Here is a tiny trained network, its code and every weight. The questions are about switching its units off for an input and a target symbol, where a switched-off unit gives its printed mean instead of its output.

import numpy as np


def w(rows, s, z=0):
    codes = np.array(rows[::2]) - 128.0
    scale = np.full(codes.shape[1], s)
    scale[-1] = z or s
    return codes * scale


def norm(h):
    return h / np.sqrt((h * h).mean(-1, keepdims=True) + 1e-5)


def f(y):
    return np.maximum(y, 0)


def softmax(a):
    e = np.exp(a - a.max(-1, keepdims=True))
    return e / e.sum(-1, keepdims=True)


def log_softmax(a):
    a = a - a.max(-1, keepdims=True)
    return a - np.log(np.exp(a).sum(-1, keepdims=True))


def net(x, mask):
    ids = ['αβγδεζηξστφψω'.index(c) for c in x.split()]
    T = len(ids)
    res = E[ids] + P[:T]
    r = norm(res)
    for j in range(3):
        rows = slice(3 * j, 3 * j + 3)
        q, k, v = (r @ M[0][rows].T for M in (Q, K, V))
        z = softmax(np.where(np.tri(T) > 0, q @ k.T / 3**0.5, -1e9)) @ v
        o = O[0][rows]
        res = res + np.where(mask[j], z, o[:, -1]) @ o[:, :-1]
    y = f(norm(res) @ A[0][:, :-1].T + A[0][:, -1])
    res = res + np.where(mask[3:11], y, B[0][:, -1]) @ B[0][:, :-1]
    return log_softmax(norm(res)[-1] @ U[:, :-1].T + U[:, -1])


Q, K, V, O, A, B = {}, {}, {}, {}, {}, {}
E = w([
[86,80,106,139,143,163,152,127,146,103,111],'α',
[135,121,123,136,157,158,149,175,137,136,81],'β',
[140,126,98,121,152,139,105,165,151,140,133],'γ',
[99,117,117,171,117,173,121,156,118,159,92],'δ',
[102,163,83,143,161,154,132,145,127,95,99],'ε',
[105,153,173,252,144,137,149,119,137,129,162],'ζ',
[96,95,87,132,163,119,77,110,153,127,98],'η',
[130,100,102,155,176,108,96,139,89,112,99],'ξ',
[107,112,86,103,101,157,122,128,181,157,120],'σ',
[113,42,113,147,109,140,132,126,110,163,103],'τ',
[89,123,71,128,136,152,143,111,110,156,151],'φ',
[114,95,103,160,107,153,174,163,77,126,106],'ψ',
[121,113,100,144,77,132,106,144,123,101,131],'ω',
],0.021)
P = w([
[174,192,212,75,108,67,137,93,128,122,169],'0',
[161,171,178,152,188,243,67,124,142,105,129],'1',
[172,161,143,144,178,221,77,136,149,123,122],'2',
[200,168,95,160,163,175,100,101,163,132,106],'3',
[157,153,81,158,163,145,100,121,171,140,112],'4',
[124,134,68,162,152,116,96,136,170,137,108],'5',
[73,126,79,158,162,68,111,151,167,149,127],'6',
[45,113,88,155,160,60,97,174,167,144,128],'7',
[2,103,141,129,153,51,85,237,152,127,148],'8',
],0.0084)
Q[0] = w([
[73,71,45,143,155,174,112,194,160,77,77],'h0',
[187,181,253,169,114,89,178,74,143,164,201],'h0',
[190,145,167,81,85,91,159,40,119,140,94],'h0',
[166,157,196,51,45,93,174,95,80,137,133],'h1',
[75,134,36,199,163,217,63,159,165,104,132],'h1',
[29,110,1,224,175,183,79,172,166,115,139],'h1',
[51,138,164,130,117,143,148,179,105,89,195],'h2',
[168,151,167,68,70,106,165,105,80,113,135],'h2',
[194,132,90,171,107,164,189,35,130,121,113],'h2',
],0.0099)
K[0] = w([
[110,162,215,133,115,91,157,91,124,145,127],'h0',
[97,75,13,132,86,160,130,161,121,122,111],'h0',
[201,147,83,69,161,194,109,146,109,103,77],'h0',
[109,91,16,108,131,119,118,195,150,106,80],'h1',
[115,166,213,169,143,118,137,72,133,127,163],'h1',
[169,153,248,129,139,114,127,83,138,126,178],'h1',
[114,118,148,99,128,41,129,141,144,125,109],'h2',
[140,151,235,123,167,170,129,95,140,123,138],'h2',
[185,118,135,148,151,200,86,129,132,120,135],'h2',
],0.011)
V[0] = w([
[175,89,166,144,118,93,88,175,166,114,80],'h0',
[111,65,142,144,153,129,164,91,85,157,116],'h0',
[108,104,122,109,119,140,91,81,175,165,179],'h0',
[112,130,125,167,82,109,81,115,76,133,166],'h1',
[124,118,151,133,64,171,159,131,176,123,102],'h1',
[113,101,131,126,132,133,153,83,154,5,141],'h1',
[131,136,138,139,176,109,112,107,138,143,102],'h2',
[115,152,115,112,136,158,144,107,128,178,135],'h2',
[120,145,139,123,107,135,105,104,179,107,117],'h2',
],0.019)
O[0] = w([
[177,155,133,199,61,105,87,108,89,190,73,5],'h0',
[150,41,148,109,86,73,155,103,198,77,111,182],'h0',
[58,140,123,52,161,110,141,112,179,192,86,154],'h0',
[176,245,110,45,119,189,120,116,139,64,101,138],'h1',
[79,165,106,155,36,77,182,169,103,130,131,153],'h1',
[141,122,37,147,166,49,151,172,224,129,70,212],'h1',
[110,16,184,142,149,150,70,126,182,147,112,111],'h2',
[46,104,176,71,147,104,169,107,117,84,189,153],'h2',
[54,208,145,96,116,79,73,176,124,201,124,127],'h2',
],0.011,0.013)
A[0] = w([
[76,69,113,161,220,65,114,147,176,237,124,21],'n0',
[145,92,143,159,186,177,101,192,161,126,59,160],'n1',
[79,130,181,25,166,102,104,135,176,223,26,73],'n2',
[151,190,162,112,115,212,67,3,1,160,139,81],'n3',
[159,159,141,50,124,159,101,139,185,66,116,71],'n4',
[138,74,124,130,41,31,82,163,148,80,139,247],'n5',
[57,104,127,130,161,115,111,81,107,99,182,196],'n6',
[219,77,142,117,54,120,181,111,143,75,131,3],'n7',
],0.0085,0.0025)
B[0] = w([
[109,155,105,159,110,88,79,121,131,48,114,241],'n0',
[162,102,158,136,69,113,81,111,136,95,113,203],'n1',
[87,132,114,205,118,115,122,65,40,72,155,212],'n2',
[135,45,77,88,75,111,143,208,251,125,45,191],'n3',
[130,128,188,200,142,111,167,129,133,214,143,254],'n4',
[115,126,85,96,191,158,166,114,105,186,73,231],'n5',
[155,131,140,73,160,128,64,146,168,155,137,217],'n6',
[90,150,89,116,184,158,198,73,40,155,90,158],'n7',
],0.011,0.0068)
U = w([
[115,89,106,132,115,54,129,157,160,149,104,156],'α',
[144,97,159,173,132,115,120,138,56,215,188,252],'β',
[111,91,142,114,159,172,78,162,98,254,102,132],'γ',
[103,118,168,106,26,156,98,169,123,95,127,112],'δ',
[125,122,110,176,163,158,55,208,91,86,185,35],'ε',
[141,175,203,188,127,137,139,103,161,159,148,140],'ζ',
[94,142,126,139,112,109,25,17,99,108,108,89],'η',
[225,97,136,103,120,142,54,84,155,136,93,148],'ξ',
[25,164,168,142,140,107,102,131,35,170,125,64],'σ',
[134,123,150,93,109,127,150,19,104,223,62,82],'τ',
[117,129,167,37,196,149,120,135,139,134,136,176],'φ',
[155,123,95,166,138,163,180,94,58,93,153,68],'ψ',
[151,220,83,94,127,153,97,148,112,161,100,134],'ω',
],0.0075,0.0029)

Each question gives the input, a string of symbols that net reads in full, and the target symbol t.
The units are the heads (3 rows each of Q, K, V and O) and the neurons (one row each of A and B). Each row of codes is followed by its name. A weight is (code - 128) times the scale printed after its matrix; where a second scale follows, it is the last column's (O, A, B and U).
mask holds one flag per unit, heads first, then neurons. A switched-off unit (its flag False) gives its mean, the last column of its rows in O or B, instead of its output. The means were averaged over made-up inputs and are rounded, as every weight is.
A unit's drop is (log p(t) with every unit on - log p(t) with that unit switched off) / (log p(t) with every unit on - log p(t) with every unit switched off).
The circuit of an input: a set's keep is (log p(t) with only the set's units on - log p(t) with every unit switched off) / (log p(t) with every unit on - log p(t) with every unit switched off). Starting from all 11 units, units are removed one at a time, each time the one whose removal leaves the highest keep (on an exact tie, the one counted first), for as long as the keep stays at least 0.8.
circuit, biggest first: the units of the circuit, biggest drop first
k most important neurons: the k neurons with the biggest drops, biggest first
heads that matter: for each layer, one digit per head in row order, 1 if its drop is at least 0.15 and else 0, layers parted by /
input α ζ ζ φ α φ φ β, target φ: circuit, biggest first	(h2, h1)
input ψ α ω φ α φ α ξ α, target ψ: circuit, biggest first	(h0, n7)
input α α δ ζ φ φ δ, target φ: circuit, biggest first	(h2, h1, n6)
input α ζ ω φ, target ω: circuit, biggest first	(h2, h1)
input δ η β, target δ: circuit, biggest first	(h1, n3)
input φ ψ ψ φ φ ζ η, target φ: circuit, biggest first	(h2, h1)
input φ ζ φ φ, target φ: 2 most important neurons	(n6, n2)
input α α α φ ω α ζ, target ω: heads that matter	111
input σ ω α φ α δ α, target σ: circuit, biggest first	(h0, h1)
input α α ζ φ ω ω ψ φ α, target ψ: circuit, biggest first	(h2, h0, h1)
input σ δ γ ζ α φ ξ, target φ: circuit, biggest first	(h2, h1, n6)
input ω ζ α, target ω: heads that matter	001
input α ζ γ α, target ζ: 2 most important neurons	(n4, n3)
input δ δ ω α α φ, target δ: heads that matter	010
input σ ω ω φ φ, target σ: circuit, biggest first	(h0, h1)
input α σ α β ζ α γ, target ζ: heads that matter	110
input α α ζ φ γ, target φ: circuit, biggest first	(h2, h1)
input ξ ω ζ η, target ω: most important neuron	(n0)
input γ γ ω φ ω α φ, target γ: heads that matter	110
input τ φ ω α ψ α α α α, target τ: heads that matter	110
input γ φ φ φ α ω α α α, target γ: circuit, biggest first	(h1, h0, n3)
input δ φ α α α, target δ: heads that matter	010
input φ α α φ δ α η ψ γ, target φ: heads that matter	110
input φ ζ α ω δ ψ, target ω: heads that matter	111
input δ α φ ω, target δ: heads that matter	010
input ζ φ φ α α α φ ψ δ, target ψ: heads that matter	101
input φ α φ ξ σ α τ, target φ: circuit, biggest first	(h1)
input β ξ α ω α α α α, target β: heads that matter	110
